In the rows, zero is written as 128.
Each row of numbers belongs to one of the objects below and depends on some of the facts about them. Some rows are named. Which object is each other row?

Some objects and their rows:
kaza: [131 175 123 135 182  74 129 149 101 133 132  74 157 129 185 132 133 159
 179 129 132 134 132 142 141 124  93 114 136 116 134 168 114 139 127  84
 118 152  93 138 120 139 114 139 171 106 130 104 123 101]
nibrik: [130 206 111 117 201  84 106 145 112 124 104  95 133 133 164 130 105 179
 107 100 156 149 136 129  95 154  88 157 131  93 134 139 115 128 108 109
 141 182  94 170 122 159 121 132 188 134 115  64 111  97]
mosta: [ 75 126 128 129 102 167 165  90 158 166 152 112  57 108 145 128 148 122
 102 134  73 123 127 109 128 107 175 104  68 111 143 121 153 135 131  88
  48  96 201 140 181 115  77 158  76 120 114 116 144 121]
flure: [120 149 119 127 121 169 100  94 138 127 120 173  85  88 112 128 126 118
  48  83 136 130 132 102 108 146 129 154  87 104 103  91 155 118 122 150
  97 118 145 171 159 124 108 121 109 139  90  81 154 144]
mopi: [127 125 151  82 175 141 124 126 131 130 100 168 122 147  93 127 172 159
 176 128  86 161  84 152 120  36 150  31 173 134  94 145 109  99 161 135
 129  71 104  96  78 166 137 102 154 166 131 216 124 119]
tromi: [129  83 135 148 115 117 146 153 105 136 116 107 153 131  74 111 114 101
 131 147 174 120 117 157 114 105 150 123 124 174 157 138 100 141  88 138
 162 168 176  88 114 106 183 143 114 132 155 144 139 118]
zalaskis: [120 161 126 124 198  69 150 138  90 134 134  80 157 123 177 109 160 184
 171 119 138 118 115 132 133 108  89 100 134 116 124 192 110 127 129  97
 114 143  79 129 125 163 135 138 161 101 128 113 122  96]
braber: [132 175 124 135 182  77 129 148 100 133 133  74 157 130 184 132 135 162
 178 128 132 133 131 140 141 127  92 113 136 117 135 168 114 139 126  84
 121 151  94 139 119 140 113 141 172 104 130 103 124 100]
drifle: [138  74 139 146 108 117 154 154 101 142 123 105 154 129  75 106 126 105
 140 148 183 109 118 152 121 100 147 116 129 174 149 149  90 134  87 145
 161 173 166  78 131 108 180 146 111 122 154 135 143 109]
pelus: [167 136 128  81 121 141  81 167 133  97 111 114  77 181 104  90  98 106
 130 101 136 107 106  85  71 154 146 197 154  81 123 107 136 131 102 127
 176 143  94 187 140 172 129  54 111 105 161 152 107 151]
pokepok: [123 139 143  79 134 161 139 135 170 160 112 127  74 175 114 154 137 156
 185 160  68 168 126 152 121  57 186  50 170 113 132 116  92 117 150 103
 121 108 152  93 129 132  80 135 157 163 135 169 119  86]
bosko: [120 117 129 144 105 161 127  98 127 137 149 153 108  84 133 129 156  99
 118 113 109 113 127 111 154 117 133 109  89 128 105 119 154 129 141 125
  75  89 147 138 153 105 102 131  92 109 107 125 168 148]
neste: [120 149 119 125 123 170 103  94 138 128 120 175  83  87 112 127 129 122
  47  83 139 126 131  99 109 145 127 155  87 103 101  92 151 116 121 154
  96 120 143 169 163 126 108 122 107 137  89  77 154 140]
gremel: [142  88 141 154  95 117 145 162 101 144 126  83 166 143  60 129  99  77
 147 178 189 141 128 168 155 131 159 109 111 181 146 126  95 112  67 136
 154 176 179 125  90 103 114 163 108 136 170 146 147 129]
ditan: [ 68 125 127 132  98 173 166  88 164 165 148 105  52 110 147 126 147 119
  99 137  75 119 131 110 124 105 176 102  73 110 146 117 157 141 134  83
  42  95 205 138 173 113  80 160  77 126 114 114 142 119]
drudak: [ 86 134 120 128 111  89 113 150 139  68 114 171 104 189 116 140 167 172
  10 121 127 155 170 135  96 189 133 166 165 161 131 101 131 129 137 156
 141 202  70 144 172 150 112 128 121 195 136 135 110 118]
brine: [ 88 105 131 143  93  81 137 151 128  77 142 150 126 187 135 141 195 154
  79 150 102 136 164 144 138 162 137 125 169 185 132 130 129 140 155 131
 121 171  73 115 167 131 104 134 106 166 151 176 121 123]
kluzam: [107  85  89 115 125 101 154 146  81 131 142 146 170 129  83 112 103 114
 197 153 154 112 147 169 130 102 197 160  84 173 159 113  97 158 112 122
 205 162 182  89 118  76 219 131 146 109 153 176 172 125]
traflubro: [146  75 129 144  87 151 148 100 178 103 134 115 179 134 155 116  87 108
 172 186 150  78 147 128 165 166  66 147 193 117 138 126 166 141 195 166
 147  50  89  76  38 128 187 125 139 144 120 143  69 155]

How the objects are related:
stadi: λ triklafla; Φ 446
tropum: λ verum; Φ 689
brube: λ nedrer; Φ 446
verum: λ kistir; Φ 478
brazezik: λ ditan; Φ 97
groklis: λ mulam; Φ 97
skapurel: λ vegubrer; Φ 446
gedro: λ zeva; Φ 478
plusir: λ neri; Φ 478
maploklos: Φ 446
kekles: Φ 446
skizu: λ boflu; Φ 97
zisum: λ kaza; Φ 478
skemizas: λ drofur; Φ 446
grubro: λ drifle; Φ 97
triklafla: Φ 97
paplusom: Φ 446
zukleklun: λ bisti; Φ 478
kemu: λ zalaskis; Φ 478
sadril: λ tuskuplos; Φ 446
brotrir: λ botrek; Φ 97
felim: Φ 689
rosten: λ nukur; Φ 223
susak: Φ 689
botrek: λ klavemor
drifle: λ skisu
tromi: λ fata
guzus: Φ 446
skisu: λ trostus
pavir: λ zoram; Φ 223
seplagur: λ braber; Φ 446
tepor: Φ 446
braber: λ drekil; Φ 97
zeva: Φ 446
driplutuk: Φ 689
plafan: λ traklu; Φ 97
stodrel: λ tropum; Φ 446
ladral: λ flure; Φ 446
flure: Φ 446
grutroki: λ driplutuk; Φ 446
grife: λ dedam
druplal: λ grife; Φ 446
briti: λ drebi; Φ 478
nibrik: Φ 97
mopo: λ noru; Φ 446
sizukom: λ tade
skiklil: λ stadi
tuskuplos: λ tepor; Φ 97
skemaplik: λ plafan; Φ 97
mopi: λ stodrel; Φ 223
traklu: Φ 478
kolol: λ ladral; Φ 97
grena: λ pelus; Φ 446
dristuk: λ briti; Φ 97
siklim: λ vapler; Φ 446
vegubrer: λ skemaplik
traflubro: λ ribral; Φ 478
gruvon: Φ 223
girel: λ kolol; Φ 446
fata: Φ 446
fluve: λ patro; Φ 446
troflek: λ zoflola; Φ 223
neri: Φ 97
kefer: λ sutril
tadril: λ mopi; Φ 446
vaplistas: λ skizu; Φ 446
saro: λ skiklil; Φ 97
stubrur: λ nibrik; Φ 446
fufis: λ sadril; Φ 97
brine: λ maploklos; Φ 689
dubastum: λ groklis
mulam: Φ 97
midugir: λ brotrir
zalaskis: λ briskiple; Φ 97
mosta: λ pokepok; Φ 446
dedam: λ brazezik; Φ 314
vapler: Φ 689
pelus: Φ 314
noru: λ guzus; Φ 314
lenel: λ drudak; Φ 223
nedrer: Φ 223
brufu: Φ 314
ribral: λ druplal
broplo: Φ 478
gremel: λ skemizas
nukur: λ felim; Φ 314
kaza: λ gidren; Φ 97
fliklim: λ stubrur; Φ 223
buba: λ skunaska; Φ 478
denevim: λ grestik; Φ 446
bisti: λ skenu; Φ 478
tade: Φ 97
sutril: λ dubastum; Φ 478
patro: λ regavol
flubrom: Φ 223
drofur: λ denevim; Φ 97
zoram: Φ 223
drebi: λ plusir
pokepok: λ gedofler; Φ 223
ditan: λ mosta; Φ 446
gedofler: Φ 446
bosko: λ fluve; Φ 446
trostus: λ kekles; Φ 446
drudak: Φ 689
stagal: λ traflubro; Φ 689
kistir: λ sizukom; Φ 446
nikin: λ kluzam; Φ 446
fleplek: λ stagal; Φ 446
neste: Φ 446
kluzam: λ vaplistas
klavemor: λ neste; Φ 478
briskiple: λ tadril; Φ 446
regavol: Φ 314
kulam: λ gremel; Φ 97
skunaska: Φ 97
zoflola: λ fufis; Φ 314
begrak: Φ 97
skenu: λ nikin; Φ 97
bopa: λ flubrom; Φ 478

Which object is each row?
No name comes twice in this set of rows, the named rows included.
[169 187 142 164 170  76  98 170 115 137 127  88 166 121 208 172 126 138
 157 100  87 164 115 130 126 125  73 122 157 128 152 171 107 156 119  72
 134 163 110 115 154 113 117 129 171  94 138  93 105 108] -> tuskuplos
[134 116 127 135 124 127 120 154 114 130  93 118 135 139  49 119  80 108
  65 131 205 146 127 152  86 142 152 162 113 154 152 102 100 118  59 162
 178 203 177 136 109 124 162 142 128 164 145 100 128 119] -> grestik
[127  84 106 103 104 122 183  98 159 136 163 150 180 141 164 135  85 152
 194 175  87 116 142 118 166 160 140 172 132 116 151 132 137 115 173 152
 184  69 123  88  89 123 178 127 139 108 135 167  76 155] -> bisti
[112 177  86 110 189  62 135 141  81 128 152 108 169 127 190 132 123 174
 231 133 115 127 156 150 152 126 130 144 101 116 137 147 111 153 146  71
 157 148 100 141 122 117 142 128 197  86 130 129 151 108] -> skenu
[125 215 115 124 208  79  99 148 112 119  99  98 140 132 162 136 100 171
 101  98 143 163 128 136  91 151  89 157 124  99 137 135 125 129 107 103
 141 174 100 178 104 159 122 128 189 142 118  77 106 107] -> tade
[135  85 121 115 102 128 181 100 167 137 153 135 174 143 161 135  89 147
 171 173  96 121 131 115 160 160 123 156 147 116 150 139 139 109 164 157
 168  71 121  88  88 133 164 132 128 119 136 157  63 151] -> zukleklun
[141 115 117 103 115 140 157  99 181 130 123 152 146 146 139 131  66 166
  87 142 127 134 130 101 114 186 110 195 151  92 146 118 138  92 140 189
 181 105 114 117  97 159 166 127 137 149 119 104  47 143] -> traklu
[ 96 105 135 129 139 150 151  81 109 133 144 166 112  74 120  96 192 130
 100  95 112 104  90 104 133  89 130  91  84 133  89 153 162 111 143 140
  66  66 129 136 141 147 141 121  78 111 104 151 159 151] -> tadril
[135 176 125 136 177  76 129 150  99 135 135  66 160 133 179 139 127 153
 183 138 136 140 135 145 152 134  96 110 130 119 133 163 113 130 119  83
 118 155  94 151 110 138  91 146 169 107 136 105 125 105] -> kulam
[128 106 138 103  92 153 118 161 154 109 129  43  60 194 134  77 117  83
 193 157 111  71 114 101  96 119 156 146 166  89 153 125 153 174 136  73
 122 108 123 150 123 153 123  82  93 103 175 183 106 135] -> dedam
[102  81 136 164 104 143 138 147 131 121 103  65 128 137  79  92 106  77
 135 172 197  85 140 170 104 100 132 115 148 165 172 122 126 179 117 119
 130 151 184  78  81 101 198 151 119 163 144 135 132 104] -> grife
[133 155 124 138 117 169  87 104 144 129 116 181  88  85 122 145 123 108
  37  72 116 143 123  98 102 145 121 159  93 109 111  89 154 125 118 145
 103 122 154 163 169 115 110 116 108 136  92  78 146 147] -> tepor

Now the same objects, written a new way:
Named rows:
nibrik: [119 114 129 199 146 144 113 109 136 151  85 116 149 114 132 182 116 147
 137 140 122 114 122 120 140 103 100 100 144]
mopo: [149 129 121 172 127 123 161 113 131  88  87 120 141 106 137 157 133 114
 147 111 164 101 127 142 136 112 154  85 154]
noru: [107 110 126 132 133 137 135 165 134  97  93 136 119 134 107 114 107 118
 134 115 127 105 117 171 132 110 165 111 145]
grestik: [108 119 127 124 119 156 115 129 138 129 151 149 112 168 104 113 105 116
 147 162 135 160 166 115 136 112 107 136 144]
zisum: [111 106 127 115 109 137 115 171 132 105 145 133 115 148 107 113 112 116
 147  76 126 105 143 138 138 110 175 133 141]
lenel: [170 147 127 113 114 153 109 120 131 153 135 116 111 196 101 121 105 115
 152  71 130 103 171 113 135 111 155 154 141]
buba: [120 110 122 119 115 145 110 167 128 104 143 128 116 151 104 115 108 119
 143  80 132 105 139 135 133 113 175 127 148]
sadril: [143 144 122 152 132 129 190 113 136  93  81 118 148 103 145 152 140 122
 141 103 147 102 111 157 141 108 143  82 149]
braber: [114 113 129 157 129 128 105 143 128 123  88 139 117 117 111 122 113 120
 137 137 131 104 155 171 139 114 106  90 143]
driplutuk: [158 114 193 127 128 142 105 116 140 186 143 117 110 194 105 117 104 114
 177 109 116 141 151 113 144 137 107 145 143]
pavir: [156 121 128 111 117 154 105 114 141 137 147 119 113 195  99 135 108 120
 147  76 129 104 159 115 129 112 136 153 143]
bisti: [111 116 121 115 115 147 145 140 136 108 150 130 114 185 123 119 109 120
 139  85 135 108 144 131 133 113 159 159 141]
kluzam: [112 110 152 187 112 135 107 118 131 110 167 144 119 123 102 153 105 121
 141 104 125 122 125 121 146 115 185 122 142]
fleplek: [115 123 127 113 108 125 130 116 143  87  89 116 122 112 153 184 171 114
 146 174 153 102 116 200 135 115 104  99 144]
traflubro: [107 124 125 110 110 150 105 113 140  92 121 107 121 196 113 133 117 110
 141 150 130 100 136 144 141 107 104 163 134]
brube: [133 115 121 143 120 122 169 116 129  93  90 117 120 112 136 151 155 120
 164 132 140  99 115 127 131 113 111  86 149]
mopi: [177 148 125 113 113 178 108 121 134 188  94 118 112 168 102 132 101 119
 144  81 128  97 185 111 133 112 185 181 147]
regavol: [114 110 130 150 179 147 153 115 141  98  88 114 165 169 122 116 109 119
 141  94 129 103 110 151 141 109 197 115 142]
pokepok: [116 162 185 108 112 123 109 133 130 166 231 121 112 207 104 116 104 116
 133  68 129 107 181 117 134 108 128  86 148]

Name these rows:
No name comes twice in this set of rows, the named rows included.
[130 110 207 109 117 126 110 131 163 122 146 111 113 215 108 113 102 110
 150 126 130 106 142 150 148 136 103 159 144] -> stagal

The same objects again, as new rows of numbers:
Known rows:
ribral: [139 134 165 139 150 131 135 116 135 117 121 156 129 123 152 143 119 136
 171 120  88 161 116 119 137 122 168]
brufu: [119 144 125 117  58 136  98 136 173 126 134 142 151 124 145 166 115 109
 156 117 124  89 133 124 116  79  68]
gidren: [140 113 146 129  77 127 108 130 126 125 127 120 127 114 113 131 105 137
 142 121 124 116 125 135 140 153 130]
nibrik: [139 113 140 132  97 132 110 131 121 119 130 113 117 109 111 127 106 142
 115 118 126 110 111 132 131 149 150]
skiklil: [131 123 150 134 125 115 140 127 125 124 134 140 120 130 128 127 105 138
 138 131 122 141 140 138 129 125 140]
bisti: [ 95 151  98 117 114 137 133 114 145 118 100 178 127 149 152 156 132  74
 215 133 141  71 164 119 106  49  91]
skisu: [131 129 147 135 129 115 138 128 126 127 136 140 118 131 126 127  99 138
 131 131 127 145 141 142 126 123 136]
brube: [131 119 131 119 138 121 129 129 119 142 126 111 135 133 121 118 146 132
 126 131 129 154 126 127 139 167 130]
kaza: [132 133 137 130 138 129 139 124 126 119 136 131 109 120 113 135 120 150
  95 126 124 137 140 128 126 123 137]
drofur: [127 131  96 109 146 128 131 116 134 136 174 154 132 132 119 112  43 140
  14 130 144 157 158 145 111 157 213]
plafan: [133 132 137 139 136 120 136 130 116 121 135 133 109 124 121 125 103 143
 114 128 129 131 125 136 122 132 161]
tadril: [120  88 148 112 161 120 155 142 115 124 140  92 151 132 139 106 184 144
  43 142 127 148 154 148 136 140 116]
triklafla: [141 120 136 129 106 137 110 133 123 128 118 120 116 110 109 125 118 152
  43 119 133 118 122 125 134 138 123]
ditan: [135 143 135 132 186 137 131 111 146 132 115 126 134 126 144 122 173 135
 154 124  81 179 136  97 144 160 133]
siklim: [132 120 130 119 139 121 130 129 121 143 125 115 134 134 119 116 149 130
 121 131 127 154 125 127 138 163 131]
begrak: [136 108 122 137 119 134 108 119 134 113 119 108 113 112 106 114 100 136
 111 127 120 122 130 125 136 155 116]
klavemor: [116 153 101 137 107 134 120 136 147 121 132 170 153 148 177 145 119  94
 178 130 145  76 108 126 102  49 112]
nedrer: [115 136  94 123 128 149 104 143 131 115 112  97 129 121 128 157 116  84
 114 120 145  91  44 114 109 109 144]
kulam: [131 121 132 127 144 123 135 123 121 121 138 140 117 126 121 127  91 139
  89 128 132 142 135 138 123 133 167]

Which object is each row?
No name comes twice in this set of rows, the named rows included.
[105  97 124 113 120 145 138 142 146  85 139 143 165 148 191 146 155  92
  99 142 134  76 131 144 111  22  74] -> verum
[122 168 143 162  92 105 128 148 160 128 128 151 126 150 152 159 107 108
 220 132 140 108  90 141 108  33  40] -> zoflola
[ 99 126 161  96 105 109 145 102 106 129  74 156  87 130  95 146 133 126
 207 129 134 110 203 129 128 141 164] -> kluzam
[110 155  96 138 173 132 135 145 124 116 116 114 117 136 137 157 123  88
 137 131 149 111  46 120  99  71 139] -> troflek
[125 110 149 129 155 128 147 135 120 115 127 124 119 124 132 119 135 158
  26 133 131 135 147 141 125 106 131] -> zalaskis
[136 140 157 137 172 151 147 115 141 113 118 153 116 112 142 151 144 148
 102 113  85 167 121 100 139 107 150] -> brazezik
[118  91 140 108 156 128 160 134 122 127 143  94 142 128 128 121 180 138
  63 138 122 155 161 138 140 137  99] -> kistir
[120 105 136 120 169 123 155 138 124 133 142  98 143 129 131 106 180 147
  51 138 127 147 167 139 133 139 111] -> briskiple
[134 110 148 118  75 127 110 124 120 128 114 120 119 113 108 132 111 134
 151 121 126 109 138 132 138 153 133] -> boflu
[128 131 117 114 131 120 133 120 139 136 160 157 138 135 128 117  63 138
  64 132 136 155 163 146 117 146 181] -> gremel
[120 166 105 141 141 149 117 120 168 105 128 178 152 146 193 154 135  94
 205 126 111  97 112 104 105  45 111] -> traflubro
[125  92 160 122 122 122 142 132 121 108 137 119 130 125 133 127 125 137
 116 134 118 129 144 148 133 118 130] -> sizukom

